Here is a tiny trained network, its code and every weight. The questions are about switching its units off for an input and a class, where a switched-off unit gives its printed mean instead of its output.

import numpy as np


def w(rows, s, z=0):
    codes = np.array(rows[::2]) - 128.0
    scale = np.full(codes.shape[1], s)
    scale[-1] = z or s
    return codes * scale


def f(y):
    return y / 2 * (1 + np.tanh(0.7978845608 * (y + 0.044715 * y**3)))


def log_softmax(a):
    a = a - a.max(-1, keepdims=True)
    return a - np.log(np.exp(a).sum(-1, keepdims=True))


def net(x, mask):
    res = np.array(x, float).reshape(1, 5) / 4 @ E
    y = f(res @ A[0][:, :-1].T + A[0][:, -1])
    res = res + np.where(mask, y, B[0][:, -1]) @ B[0][:, :-1]
    return log_softmax(res[-1] @ U[:, :-1].T + U[:, -1])


A, B = {}, {}
E = w([
[228,119,231,142],'x0',
[125,60,110,254],'x1',
[41,35,180,87],'x2',
[126,130,127,128],'x3',
[126,130,129,130],'x4',
],0.0099)
A[0] = w([
[201,191,180,125,204],'neuron 1',
[50,74,93,129,128],'neuron 2',
[27,88,87,103,160],'neuron 3',
[207,153,147,196,185],'neuron 4',
[120,72,113,252,213],'neuron 5',
[139,51,228,106,128],'neuron 6',
[132,82,241,117,135],'neuron 7',
[121,189,21,146,166],'neuron 8',
[128,182,144,2,253],'neuron 9',
],0.0092,0.0074)
B[0] = w([
[169,221,136,200,216],'neuron 1',
[182,60,175,59,186],'neuron 2',
[135,63,207,23,214],'neuron 3',
[161,114,138,247,217],'neuron 4',
[112,4,102,183,235],'neuron 5',
[55,162,17,123,187],'neuron 6',
[64,173,56,152,186],'neuron 7',
[23,137,32,114,204],'neuron 8',
[122,253,159,40,251],'neuron 9',
],0.0082,0.011)
U = w([
[58,207,51,80,253],'0',
[53,80,31,152,211],'1',
[243,196,217,119,84],'2',
[222,90,173,191,13],'3',
[106,125,253,34,75],'4',
[154,15,188,83,54],'5',
],0.0073,0.0018)

Each question gives the input, the list of numbers given to net, and the class t.
The units are the neurons (one row each of A and B). Each row of codes is followed by its name. A weight is (code - 128) times the scale printed after its matrix; where a second scale follows, it is the last column's (A, B and U).
mask holds one flag per neuron, in row order. A switched-off neuron (its flag False) gives its mean, the last column of its row in B, instead of its output. The means were averaged over made-up inputs and are rounded, as every weight is.
A unit's drop is (log p(t) with every unit on - log p(t) with that unit switched off) / (log p(t) with every unit on - log p(t) with every unit switched off).
The circuit of an input: a set's keep is (log p(t) with only the set's units on - log p(t) with every unit switched off) / (log p(t) with every unit on - log p(t) with every unit switched off). Starting from all 9 units, units are removed one at a time, each time the one whose removal leaves the highest keep (on an exact tie, the one counted first), for as long as the keep stays at least 0.8.
circuit, biggest first: the units of the circuit, biggest drop first
unit that matters most: the unit with the biggest drop
k most important neurons: the k neurons with the biggest drops, biggest first
drop when u is switched off: that unit's drop, to one decimal
input [-7,1,1,5,-5], class 5: circuit, biggest first -> [neuron 3; neuron 2]
input [2,4,-7,-5,-1], class 3: circuit, biggest first -> [neuron 4; neuron 9]
input [-2,-1,7,-5,-4], class 4: circuit, biggest first -> [neuron 3; neuron 5]
input [2,-7,5,7,1], class 0: unit that matters most -> neuron 6
input [6,2,-2,-8,5], class 3: circuit, biggest first -> [neuron 9; neuron 4]
input [3,1,3,5,4], class 1: circuit, biggest first -> [neuron 9; neuron 6]
input [2,-5,-3,-8,7], class 2: circuit, biggest first -> [neuron 6; neuron 1]
input [7,3,1,4,-7], class 1: 2 most important neurons -> [neuron 6; neuron 7]
input [2,-7,-1,0,1], class 2: circuit, biggest first -> [neuron 8; neuron 1]
input [-2,-6,5,5,-7], class 4: 2 most important neurons -> [neuron 3; neuron 8]
input [6,1,2,2,-2], class 1: circuit, biggest first -> [neuron 6; neuron 9]
input [0,5,7,4,1], class 5: 3 most important neurons -> [neuron 2; neuron 3; neuron 8]
input [0,3,8,5,7], class 5: 3 most important neurons -> [neuron 3; neuron 2; neuron 8]
input [-1,6,8,-5,1], class 5: circuit, biggest first -> [neuron 2]
input [5,1,-2,3,7], class 3: 3 most important neurons -> [neuron 9; neuron 4; neuron 3]
input [8,-7,4,-6,8], class 0: 2 most important neurons -> [neuron 6; neuron 7]
input [8,-7,1,-6,-3], class 0: drop when neuron 1 is switched off -> -0.1
input [4,1,1,3,-3], class 1: drop when neuron 7 is switched off -> 0.3
input [2,-4,8,-5,6], class 0: drop when neuron 6 is switched off -> 0.9
input [-3,-5,8,-3,-5], class 4: circuit, biggest first -> [neuron 3]
